Here is a tiny trained network, its code and every weight. The questions are about switching its units off for an input and a class, where a switched-off unit gives its printed mean instead of its output.

import numpy as np


def w(rows, s, z=0):
    codes = np.array(rows[::2]) - 128.0
    scale = np.full(codes.shape[1], s)
    scale[-1] = z or s
    return codes * scale


def norm(h):
    return h / np.sqrt((h * h).mean(-1, keepdims=True) + 1e-5)


def f(y):
    return y / 2 * (1 + np.tanh(0.7978845608 * (y + 0.044715 * y**3)))


def log_softmax(a):
    a = a - a.max(-1, keepdims=True)
    return a - np.log(np.exp(a).sum(-1, keepdims=True))


def net(x, mask):
    res = np.array(x, float).reshape(1, 3) / 4 @ E
    u = 0
    for l in range(3):
        y = f(norm(res) @ A[l][:, :-1].T + A[l][:, -1])
        res = res + np.where(mask[u : u + 9], y, B[l][:, -1]) @ B[l][:, :-1]
        u += 9
    return log_softmax(norm(res)[-1] @ U[:, :-1].T + U[:, -1])


A, B = {}, {}
E = w([
[159,70,252,176,146,77],'x0',
[129,220,151,80,175,43],'x1',
[209,82,114,58,143,115],'x2',
],0.0022)
A[0] = w([
[180,95,213,195,224,85,129],'L0N1',
[70,205,13,106,100,170,129],'L0N2',
[164,92,193,184,184,85,81],'L0N3',
[168,154,2,65,115,106,112],'L0N4',
[74,95,148,89,110,136,204],'L0N5',
[151,116,163,32,126,142,99],'L0N6',
[194,151,98,193,158,137,2],'L0N7',
[180,175,100,103,200,86,120],'L0N8',
[62,193,151,73,197,79,157],'L0N9',
],0.0024,0.0049)
B[0] = w([
[188,151,111,158,53,166,182],'L0N1',
[211,144,184,188,86,136,196],'L0N2',
[149,201,84,146,48,143,113],'L0N3',
[161,118,156,165,39,105,148],'L0N4',
[254,7,138,160,127,50,249],'L0N5',
[57,118,129,113,42,108,104],'L0N6',
[14,228,96,118,136,127,45],'L0N7',
[106,54,100,168,166,150,136],'L0N8',
[152,64,119,168,164,213,201],'L0N9',
],0.0026,0.002)
A[1] = w([
[172,96,160,147,148,111,171],'L1N1',
[3,156,148,200,117,122,120],'L1N2',
[114,185,22,93,111,164,90],'L1N3',
[99,167,131,213,126,129,95],'L1N4',
[106,219,151,81,181,79,96],'L1N5',
[175,71,126,165,92,125,220],'L1N6',
[22,172,155,178,119,166,74],'L1N7',
[101,81,81,135,112,184,1],'L1N8',
[144,212,140,73,172,63,169],'L1N9',
],0.0048,0.00081)
B[1] = w([
[101,178,93,131,89,119,215],'L1N1',
[173,72,103,18,69,67,153],'L1N2',
[187,172,253,210,80,61,163],'L1N3',
[155,148,101,87,147,107,160],'L1N4',
[98,66,90,170,145,208,142],'L1N5',
[82,184,99,117,173,117,253],'L1N6',
[165,77,102,34,130,104,138],'L1N7',
[94,107,149,154,189,101,145],'L1N8',
[71,58,97,175,140,150,165],'L1N9',
],0.0043,0.0029)
A[2] = w([
[132,129,168,118,141,99,111],'L2N1',
[150,169,232,181,85,106,42],'L2N2',
[164,83,112,1,122,119,104],'L2N3',
[62,217,101,83,144,155,85],'L2N4',
[150,73,146,85,132,102,163],'L2N5',
[127,72,146,141,95,166,175],'L2N6',
[72,72,108,175,143,185,33],'L2N7',
[104,150,156,156,160,153,147],'L2N8',
[31,66,113,148,145,209,5],'L2N9',
],0.0061,0.0027)
B[2] = w([
[144,107,40,145,116,216,139],'L2N1',
[253,171,124,163,43,138,255],'L2N2',
[11,109,145,73,34,35,238],'L2N3',
[162,184,73,14,242,147,98],'L2N4',
[61,187,69,141,94,165,218],'L2N5',
[123,200,118,112,180,75,186],'L2N6',
[85,65,98,173,173,100,180],'L2N7',
[135,119,75,103,89,93,149],'L2N8',
[132,70,92,238,203,123,176],'L2N9',
],0.004,0.0021)
U = w([
[254,172,152,189,43,126,207],'0',
[16,100,103,38,40,56,227],'1',
[85,46,83,233,220,114,214],'2',
[157,203,93,7,231,159,156],'3',
[115,108,171,82,145,188,2],'4',
[110,124,173,101,154,174,4],'5',
[117,106,179,83,150,178,6],'6',
[115,117,164,90,148,177,7],'7',
],0.01,0.0038)

Each question gives the input, the list of numbers given to net, and the class t.
The units are the neurons (one row each of A and B). Each row of codes is followed by its name. A weight is (code - 128) times the scale printed after its matrix; where a second scale follows, it is the last column's (A, B and U).
mask holds one flag per neuron, layer by layer. A switched-off neuron (its flag False) gives its mean, the last column of its row in B, instead of its output. The means were averaged over made-up inputs and are rounded, as every weight is.
A unit's drop is (log p(t) with every unit on - log p(t) with that unit switched off) / (log p(t) with every unit on - log p(t) with every unit switched off).
unit that matters most: the unit with the biggest drop
top k neurons: the k neurons with the biggest drops, biggest first
top k neurons in layer l: the k neurons of layer l with the biggest drops, biggest first
drop of u: that unit's drop, to one decimal
input [3,2,3], class 3: top 4 neurons => [L1N6, L1N3, L1N2, L1N1]
input [6,7,3], class 2: top 3 neurons => [L1N9, L1N3, L0N2]
input [3,-2,-3], class 3: top 2 neurons => [L1N6, L1N3]
input [2,-3,-1], class 3: unit that matters most => L1N6
input [-3,-2,2], class 3: top 2 neurons => [L1N6, L2N4]
input [-3,-1,0], class 3: top 4 neurons => [L1N6, L2N4, L1N3, L0N2]
input [1,8,6], class 2: top 2 neurons => [L1N9, L1N5]
input [-6,7,-2], class 2: top 2 neurons => [L1N9, L1N5]
input [5,7,4], class 2: top 2 neurons => [L1N9, L1N3]
input [7,1,-8], class 1: top 2 neurons => [L1N2, L1N7]
input [-7,-6,-7], class 0: top 2 neurons in layer 0 => [L0N2, L0N6]
input [0,3,3], class 3: top 2 neurons in layer 0 => [L0N9, L0N8]
input [-2,4,0], class 2: top 2 neurons => [L0N1, L1N9]
input [-4,-7,-8], class 1: unit that matters most => L1N2
input [-7,1,7], class 0: top 3 neurons in layer 1 => [L1N3, L1N2, L1N7]
input [-3,-8,7], class 2: top 3 neurons in layer 2 => [L2N9, L2N7, L2N8]
input [4,-6,3], class 2: top 2 neurons in layer 1 => [L1N3, L1N2]
input [1,-4,5], class 1: top 3 neurons in layer 1 => [L1N9, L1N5, L1N3]
input [4,8,3], class 2: drop of L1N9 => 0.5
input [0,-1,2], class 3: drop of L2N4 => 0.3
